Here is a tiny trained network, its code and every weight. The questions are about switching its units off for an input and a class, where a switched-off unit gives its printed mean instead of its output.

import numpy as np


def w(rows, s, z=0):
    codes = np.array(rows[::2]) - 128.0
    scale = np.full(codes.shape[1], s)
    scale[-1] = z or s
    return codes * scale


def norm(h):
    return h / np.sqrt((h * h).mean(-1, keepdims=True) + 1e-5)


def f(y):
    return y / 2 * (1 + np.tanh(0.7978845608 * (y + 0.044715 * y**3)))


def log_softmax(a):
    a = a - a.max(-1, keepdims=True)
    return a - np.log(np.exp(a).sum(-1, keepdims=True))


def net(x, mask):
    res = np.array(x, float).reshape(1, 2) / 4 @ E
    u = 0
    for l in range(2):
        y = f(norm(res) @ A[l][:, :-1].T + A[l][:, -1])
        res = res + np.where(mask[u : u + 14], y, B[l][:, -1]) @ B[l][:, :-1]
        u += 14
    return log_softmax(norm(res)[-1] @ U[:, :-1].T + U[:, -1])


A, B = {}, {}
E = w([
[3,165,126,184,47],'x0',
[130,79,94,93,157],'x1',
],0.013)
A[0] = w([
[101,52,90,180,186,164],'L0N0',
[89,77,107,178,128,73],'L0N1',
[130,181,134,126,32,41],'L0N2',
[98,233,186,179,56,98],'L0N3',
[127,166,130,101,78,71],'L0N4',
[150,9,118,80,218,77],'L0N5',
[173,158,176,143,138,28],'L0N6',
[140,18,109,119,234,97],'L0N7',
[170,221,242,87,89,183],'L0N8',
[63,127,92,178,158,116],'L0N9',
[232,100,143,49,183,98],'L0N10',
[114,248,101,138,117,41],'L0N11',
[247,90,186,22,215,96],'L0N12',
[122,134,166,158,199,3],'L0N13',
],0.014,0.012)
B[0] = w([
[143,81,81,64,108,164],'L0N0',
[52,57,189,185,249,134],'L0N1',
[120,67,189,207,77,142],'L0N2',
[100,70,124,180,60,195],'L0N3',
[154,78,180,164,153,126],'L0N4',
[227,79,105,119,62,201],'L0N5',
[210,187,62,131,161,129],'L0N6',
[190,79,145,105,63,196],'L0N7',
[92,94,228,171,142,189],'L0N8',
[155,141,62,101,138,155],'L0N9',
[41,171,106,159,168,225],'L0N10',
[146,73,137,199,173,138],'L0N11',
[34,179,83,104,219,254],'L0N12',
[113,130,87,129,198,122],'L0N13',
],0.017,0.018)
A[1] = w([
[123,132,121,148,57,17],'L1N0',
[196,156,202,109,38,92],'L1N1',
[137,72,72,145,58,195],'L1N2',
[108,122,27,86,107,37],'L1N3',
[177,151,225,199,63,89],'L1N4',
[148,222,180,157,199,117],'L1N5',
[163,125,163,128,168,2],'L1N6',
[45,78,129,131,127,220],'L1N7',
[167,73,104,104,66,105],'L1N8',
[163,112,64,5,141,83],'L1N9',
[163,192,183,125,176,37],'L1N10',
[158,119,86,190,82,41],'L1N11',
[102,93,67,83,139,17],'L1N12',
[144,211,204,168,137,76],'L1N13',
],0.019,0.0077)
B[1] = w([
[224,175,106,64,112,140],'L1N0',
[222,140,192,148,52,135],'L1N1',
[117,185,146,165,194,220],'L1N2',
[88,71,143,150,115,202],'L1N3',
[10,3,174,109,144,175],'L1N4',
[116,228,175,125,221,153],'L1N5',
[25,46,49,163,188,123],'L1N6',
[202,141,113,68,102,251],'L1N7',
[148,203,146,167,152,162],'L1N8',
[78,57,94,65,126,220],'L1N9',
[32,212,63,104,194,129],'L1N10',
[185,204,100,110,94,145],'L1N11',
[76,64,122,104,106,185],'L1N12',
[205,177,39,70,101,135],'L1N13',
],0.017,0.018)
U = w([
[220,73,142,64,61,144],'0',
[204,104,202,188,214,4],'1',
[30,224,209,112,252,190],'2',
[186,238,39,202,79,171],'3',
[20,57,230,231,71,213],'4',
[73,40,41,13,160,179],'5',
[208,128,217,162,202,4],'6',
],0.02,0.014)

Each question gives the input, the list of numbers given to net, and the class t.
The units are the neurons (one row each of A and B). Each row of codes is followed by its name. A weight is (code - 128) times the scale printed after its matrix; where a second scale follows, it is the last column's (A, B and U).
mask holds one flag per neuron, layer by layer. A switched-off neuron (its flag False) gives its mean, the last column of its row in B, instead of its output. The means were averaged over made-up inputs and are rounded, as every weight is.
A unit's drop is (log p(t) with every unit on - log p(t) with that unit switched off) / (log p(t) with every unit on - log p(t) with every unit switched off).
top k neurons: the k neurons with the biggest drops, biggest first
k most important neurons of layer l: the k neurons of layer l with the biggest drops, biggest first
drop of u: that unit's drop, to one decimal
input [-3,-8], class 2: most important neuron of layer 1 -> (L1N5)
input [1,0], class 3: top 3 neurons -> (L0N8 L0N9 L0N12)
input [8,5], class 3: 2 most important neurons of layer 1 -> (L1N9 L1N4)
input [2,0], class 3: top 2 neurons -> (L0N8 L0N9)
input [4,-1], class 4: top 3 neurons -> (L1N4 L0N12 L0N0)
input [8,1], class 3: top 3 neurons -> (L0N8 L0N12 L0N9)
input [-3,-1], class 2: 2 most important neurons of layer 0 -> (L0N12 L0N10)
input [7,5], class 3: 2 most important neurons of layer 0 -> (L0N12 L0N10)
input [3,2], class 3: 3 most important neurons of layer 0 -> (L0N12 L0N10 L0N3)
input [5,3], class 3: top 3 neurons -> (L0N12 L0N10 L1N9)
input [1,4], class 0: drop of L0N12 -> 0.8
input [6,2], class 3: drop of L0N12 -> 0.7
input [-1,-3], class 4: drop of L0N8 -> 1.9
input [1,8], class 0: drop of L0N7 -> 0.5
